[[ -3   6 -32  14  -1   0]
 [-10  -6 -24 -13 -20 -16]
 [-10  -2 -35  13  -7 -12]]: 14, -35

[40 -1 -3 28  9 21 23]: 40, -3

[  0   2  14  31 -17]: 31, -17

[-13  -9  21 -38  42]: 42, -38

[[ 39 -24   3  40]
 [ 26 -21  -9   5]
 [ 25 -30   8  36]]: 40, -30

[  5 -18  11 -20  32   3]: 32, -20

[ 10  11  -5 -39  13  -7]: 13, -39

[[  1  24  24 -21  33   5   6]
 [ 14  -4  11 -21  26 -26  -8]
 [-26  24  -7 -17  11  13 -40]]: 33, -40

[[ 11 -28  -7  20   0]
 [-19  31  11 -24  -6]]: 31, -28
---
Q:
[[  0  38  21 -33  28]
 [ 11  37  34 -19  20]
 [-19  16  24  41  43]]
A: 24

Q: [-11 -32   3 -19 -18 -17]
A: 3

Q: [ 20  24  30  41  27 -23 -18]
A: 30

Q: [ 10  26  38  22  27   9 -20]
A: 38

Q:
[[ 17   2 -39  21]
 [-21   5  -9   6]
 [ 11 -16   6  20]]
A: 6

Q:
[[ 17 -22  18  15]
 [-24  20   7  39]
 [ 14  -3  32  23]]
A: 32

Q:
[[-12 -38  34   9]
 [-12 -38  35   9]
 [-12 -38  34   9]]
A: 34
---
81,66,38,33
89,58,25,18
68,50,26,23
out 58

191,335,109,58,534,230
742,568,764,840,517,644
out 335

172,29,66,85,92,146,156
162,112,213,134,107,182,86
out 29

1164,1769,6220,6280,2474
9008,8368,1090,5635,3142
out 1769

7210,5299,7669,7988,5060
3678,6932,2918,6179,4155
out 5299

5,7,4,7,6
1,8,3,7,4
out 7

-12,11,-27,-34,-24,32,-14
20,-8,13,-35,-21,-3,-18
-21,22,-21,-6,36,4,1
out -8

-66,682,-869,-25,-938,-547
-525,132,-599,-417,250,-315
-427,85,-596,-481,293,-310
out 132

3,2,3,3,4,3,2
7,3,3,3,4,4,7
4,2,2,2,4,4,6
out 3
---
[[-9, 36, -6, 4, -1, -6, -4], [16, 10, 33, 5, -1, 11, 0]] -> -9
[[-9, -7, 11, -20, -8, 14], [-10, -9, 2, 21, -35, 3], [-9, -19, -18, -4, -16, 0]] -> -9
[[32, -1, 22, 41, -9], [11, 12, -26, -3, 0]] -> 32
[[28, -29, 16, 40], [-21, -31, -18, 27], [-12, -16, 15, -1]] -> 28
[[1, 10, -9, 1, -6, 0], [0, -1, 26, 0, 0, 1], [0, 32, 21, 0, 0, 1]] -> 1
[-1, -33, -13, 7, -24, -14] -> -1
[[42, 19, -1, -5, -20, -6, 15], [16, -3, -5, -1, -10, -6, 20], [37, -17, -13, -6, 12, -6, 13]] -> 42
[6, 10, 2, 0, 6, 11, 37] -> 6
[-6, 29, -32, -10, -24] -> -6
---
((770, 291, 957, 916, 123), (440, 627, 593, 525, 494), (702, 787, 412, 174, 729)) → 957
((19, -44, -30, 14), (-27, -15, 47, -31), (50, -6, -37, -29)) → -44
((21, 51, 33, 23, 48, 49), (54, 67, 58, 81, 54, 49), (68, 74, 47, 74, 51, 61)) → 23
((24, -19, 6, -7, 29), (-20, 9, -8, -17, -24), (-18, -11, -5, -32, -16)) → 6
((-35, -38, 32, 26, -41, 25, 32), (22, 24, -18, -6, 28, 16, 3), (8, 6, -19, 37, 5, 36, 43)) → -41
((3, 2, 2, 8), (8, 5, 5, 3), (3, 8, 8, 7)) → 2
---
Input: [-12 -36  16  40  24]
Output: 16, 40

Input: [ 17  20 -29 -27  40]
Output: -29, 40

Input: [26 30 28 34  8 10 14]
Output: 34, 34

Input: [  5 -34  19 -25   2  19  40]
Output: -25, 40

Input: [  6 -31   2  -2  -7]
Output: 2, 6

Input:
[[-32   1   3   4 -15  21  -9]
 [ -7   4  26  11  16 -15   8]
 [-26  -5  -3 -25  -7 -16  -6]]
Output: 11, 26

Input:
[[  7   2  20 -10  15   0  -3]
 [ 13  11  14  -9  18  -2   1]
 [ 32  -5  -1  15   2 -18   8]]
Output: -9, 32

Input: [ 37  32  13  41  34  36 -43]
Output: 41, 41

Input: [-13  -7   3  35   4   5  -7]
Output: 35, 35
---
30,7,35,38,32,-1 out -1
-39,-3,-21,-36,-2,-4 out -4
29,17,4,41 out 41
-10,18,-39,40,-6 out -6
-40,-16,25,-17,23,4 out 4
-23,-41,30,-33,7,-11 out -11
---
 -2    6    4   -1   -2  -12   -2
-25   25   25  -24  -25    3  -24
 -4   -5   -4   -6   -4   46   -6
 18  -16  -16   16   17   23   16
-20    5    6  -22  -21   35  -22
  0   11   11    0    0   -7    0
  3   -3   -3    2    3   11    2
  5   17   15    7    5  -40    7
 19   -9  -10   18   19    1   18
-> -25

49  26  57  33  48  58  32  56
55  28  40  23  51  59  47  57
54  67  59  54  60  58  42  44
42  67  36  30  39  60  51  26
61  46  34  48  39  27  57  63
54  27  75  57  60  51  32  47
53  75  28  31  36  68  54  47
-> 55

813  788  353  778  286  392
480  168  624  163  364  296
320  835  477  519  312  876
432  371  694  736  602  594
277  515  178  392  742  169
588  248  141  872  654  752
-> 480

825  638  788  895   42  823  246  517  774  531  283
780  398  776  320  945  835  605  710  591  817  301
681  269  727  397  577  723  304  935  785  896  421
713  888  716  694  766  751  912  244  252  160  385
360  693  324  737  353  261  631  457  608  347  912
519  295  471  486  386  464  263  863  860  882  716
-> 780

6810  7444  8491  5890  6261  7210  5823  7967  3874  4203  8669  8055  7584  7940  5357
8825  7178  6102  7656  7065  7022  7627  5162  6204  7264  4263  5772  6079  5869  6465
8689  9167  4273  8399  6661  2765  6409  2540  5268  8610  4745  2189  5790  7026  3202
3399  7541  6189  6375  6001  4655  5909  8493  4138  5862  8460  7380  5913  7317  8171
7437  5472  3253  7866  7424  5885  6378  3063  7641  7864  2233  1912  5459  4663  3434
-> 8825

-13  -21  -16   -1    6   10    6  -24  -36  -34    2
-23  -13  -24   10   10   19   19   16   30   32   14
-24  -19  -15   16   13   13   13  -22   41  -16   20
 17   25   12  -21  -21  -16  -19  -15   -7  -22  -13
-13  -19   -5   12   12   12   14  -19  -26  -22   13
 -1   -4   -3  -15   -3   -3   -6   17   47    8   -5
 10    9   10   -6   -9   -7   -7   -6   48  -23  -12
-11   -4  -10   -7   -3   -1   -6    5   13   -7   -7
-14  -16  -10   -1    3    5    7    4    6   -6    3
 19   30   18  -16  -15  -15  -16   -4   32    2  -15
 25   30   22  -18  -24  -22  -18    6  -32   13  -22
  9   -3   -1    8   -6   -8   -4  -41    7  -40   -1
-> -23

6929  6505  6962  5386  3483  5808  6571  5438  6066  6422  6704  5397  5519
5979  3245  3118  6403  4734  6861  2798  6078  6815  7025  3049  6626  6210
6363  7444  7223  5896  7316  5308  7819  5836  4905  4550  8020  4551  5520
4537  7155  7599  3823  2527  3531  6755  3898  3998  4583  7266  4090  4035
6109  5251  5742  4162  7213  4569  6871  4133  4316  4191  5663  3777  4390
-> 5979

4244  5580  4139  7902  6024  5258  6160  7044
8032  5302  3816  4124  6407  4735  5708  6601
6230  4217  7202  4873  5006  6925  5453  5580
4073  7324  4151  4150  5987  4669  5502  6137
4192  5199  2914  5700  6112  5834  6216  7471
3433  5751  6422  8314  5291  4786  4478  4796
8008  5663  3703  4515  6056  5850  5262  5161
6781  3566  3004  5316  5665  5413  6058  3507
2647  2509  6311  4664  6345  5449  6798  5955
5264  6437  7353  8947  5989  5238  6948  4897
6120  5834  4569  8156  5497  6075  6027  5975
-> 8032

7428  6343  4184  4743  5994  6459  4171  7473  6767  3367
3530  5129  7632  4804  5230  4100  5236  5717  3895  7501
3735  3303  6991  6323  3620  4701  7381  3264  4150  7225
5050  9378  6708  5687  8798  5230  6010  4986  4818  6120
4559  4179  6807  3095  4556  3502  2448  9199  4505  6580
5973  1684  4985  5272  2080  5039  5296  6181  5792  5041
5444  6173  6232  3419  6003  4552  2737  8949  5228  5596
3835  6520  7309  6701  6335  4766  7767  2844  4109  7288
5909  2135  4634  6781  2172  6131  7326  3749  6010  4756
4542  6345  7250  3111  6503  3627  2598  8936  4337  6749
-> 3530
